Below is a small trained network, with its code and all its weights. Each question gives an input and a target symbol and asks what happens when units are switched off, that is, made to give their printed mean instead of their output.

import numpy as np


def w(rows, s, z=0):
    codes = np.array(rows[::2]) - 128.0
    scale = np.full(codes.shape[1], s)
    scale[-1] = z or s
    return codes * scale


def f(y):
    return np.maximum(y, 0)


def softmax(a):
    e = np.exp(a - a.max(-1, keepdims=True))
    return e / e.sum(-1, keepdims=True)


def log_softmax(a):
    a = a - a.max(-1, keepdims=True)
    return a - np.log(np.exp(a).sum(-1, keepdims=True))


def net(x, mask):
    ids = ['Λβζηξφ'.index(c) for c in x.split()]
    T = len(ids)
    res = E[ids] + P[:T]
    r = res
    for j in range(3):
        rows = slice(2 * j, 2 * j + 2)
        q, k, v = (r @ M[0][rows].T for M in (Q, K, V))
        z = softmax(np.where(np.tri(T) > 0, q @ k.T / 2**0.5, -1e9)) @ v
        o = O[0][rows]
        res = res + np.where(mask[j], z, o[:, -1]) @ o[:, :-1]
    y = f(res @ A[0][:, :-1].T + A[0][:, -1])
    res = res + np.where(mask[3:7], y, B[0][:, -1]) @ B[0][:, :-1]
    return log_softmax(res[-1] @ U[:, :-1].T + U[:, -1])


Q, K, V, O, A, B = {}, {}, {}, {}, {}, {}
E = w([
[185,184,55,124],'Λ',
[150,73,157,24],'β',
[129,70,59,151],'ζ',
[51,90,43,118],'η',
[80,101,66,83],'ξ',
[134,5,93,98],'φ',
],0.018)
P = w([
[150,219,249,165],'0',
[159,170,207,150],'1',
[156,156,175,138],'2',
[159,152,149,128],'3',
[160,138,126,131],'4',
[157,133,108,125],'5',
[160,120,90,128],'6',
[166,109,75,125],'7',
[158,96,55,133],'8',
[168,99,39,133],'9',
[163,87,26,137],'10',
],0.013)
Q[0] = w([
[154,232,229,189],'head 1',
[186,146,84,152],'head 1',
[109,190,125,69],'head 2',
[67,128,77,144],'head 2',
[74,197,243,212],'head 3',
[195,86,166,168],'head 3',
],0.011)
K[0] = w([
[47,158,205,97],'head 1',
[74,90,144,90],'head 1',
[137,99,174,198],'head 2',
[146,112,133,112],'head 2',
[100,144,250,204],'head 3',
[103,138,85,117],'head 3',
],0.013)
V[0] = w([
[207,191,2,152],'head 1',
[214,114,63,239],'head 1',
[136,62,39,38],'head 2',
[73,116,232,188],'head 2',
[244,141,242,76],'head 3',
[189,14,104,69],'head 3',
],0.0094)
O[0] = w([
[177,146,94,96,162],'head 1',
[103,204,128,203,185],'head 1',
[88,135,79,76,207],'head 2',
[137,167,144,180,87],'head 2',
[74,186,5,114,63],'head 3',
[27,155,157,155,249],'head 3',
],0.012)
A[0] = w([
[157,99,205,180,212],'neuron 1',
[132,70,84,80,15],'neuron 2',
[130,143,189,1,3],'neuron 3',
[99,183,37,35,97],'neuron 4',
],0.007,0.0032)
B[0] = w([
[176,213,254,44,185],'neuron 1',
[71,112,158,231,163],'neuron 2',
[36,166,71,148,165],'neuron 3',
[156,113,131,247,253],'neuron 4',
],0.0073,0.0047)
U = w([
[214,126,20,147,67],'Λ',
[123,65,127,244,63],'β',
[147,255,126,145,253],'ζ',
[198,94,147,118,43],'η',
[174,75,44,48,109],'ξ',
[101,211,70,77,215],'φ',
],0.0075,0.0038)

Each question gives the input, a string of symbols that net reads in full, and the target symbol t.
The units are the heads (2 rows each of Q, K, V and O) and the neurons (one row each of A and B). Each row of codes is followed by its name. A weight is (code - 128) times the scale printed after its matrix; where a second scale follows, it is the last column's (O, A, B and U).
mask holds one flag per unit, heads first, then neurons. A switched-off unit (its flag False) gives its mean, the last column of its rows in O or B, instead of its output. The means were averaged over made-up inputs and are rounded, as every weight is.
A unit's drop is (log p(t) with every unit on - log p(t) with that unit switched off) / (log p(t) with every unit on - log p(t) with every unit switched off).
most important unit: the unit with the biggest drop
k most important neurons: the k neurons with the biggest drops, biggest first
heads that matter: for each layer, one digit per head in row order, 1 if its drop is at least 0.15 and else 0, layers parted by /
drop when u is switched off: that unit's drop, to one decimal
input η η η η β β ξ, target β: 3 most important neurons -> [neuron 2; neuron 4; neuron 1]
input φ φ β β η η η, target η: heads that matter -> 001
input η η η Λ Λ β, target Λ: heads that matter -> 101
input ξ ξ η η ξ ξ, target ξ: heads that matter -> 101
input ξ ξ φ η Λ φ Λ Λ η, target Λ: heads that matter -> 100
input φ φ ζ φ φ ξ Λ Λ ξ, target Λ: 2 most important neurons -> [neuron 4; neuron 1]
input Λ η ζ Λ φ Λ ζ, target Λ: most important unit -> head 1
input Λ φ φ β β ξ, target β: heads that matter -> 100
input ζ ζ ξ φ η φ ζ Λ, target Λ: drop when neuron 4 is switched off -> 0.3
input η ξ η, target η: drop when neuron 1 is switched off -> 0.1
input ζ φ φ, target φ: drop when neuron 4 is switched off -> 0.3
input β ξ ξ ξ, target ξ: drop when neuron 2 is switched off -> -0.1
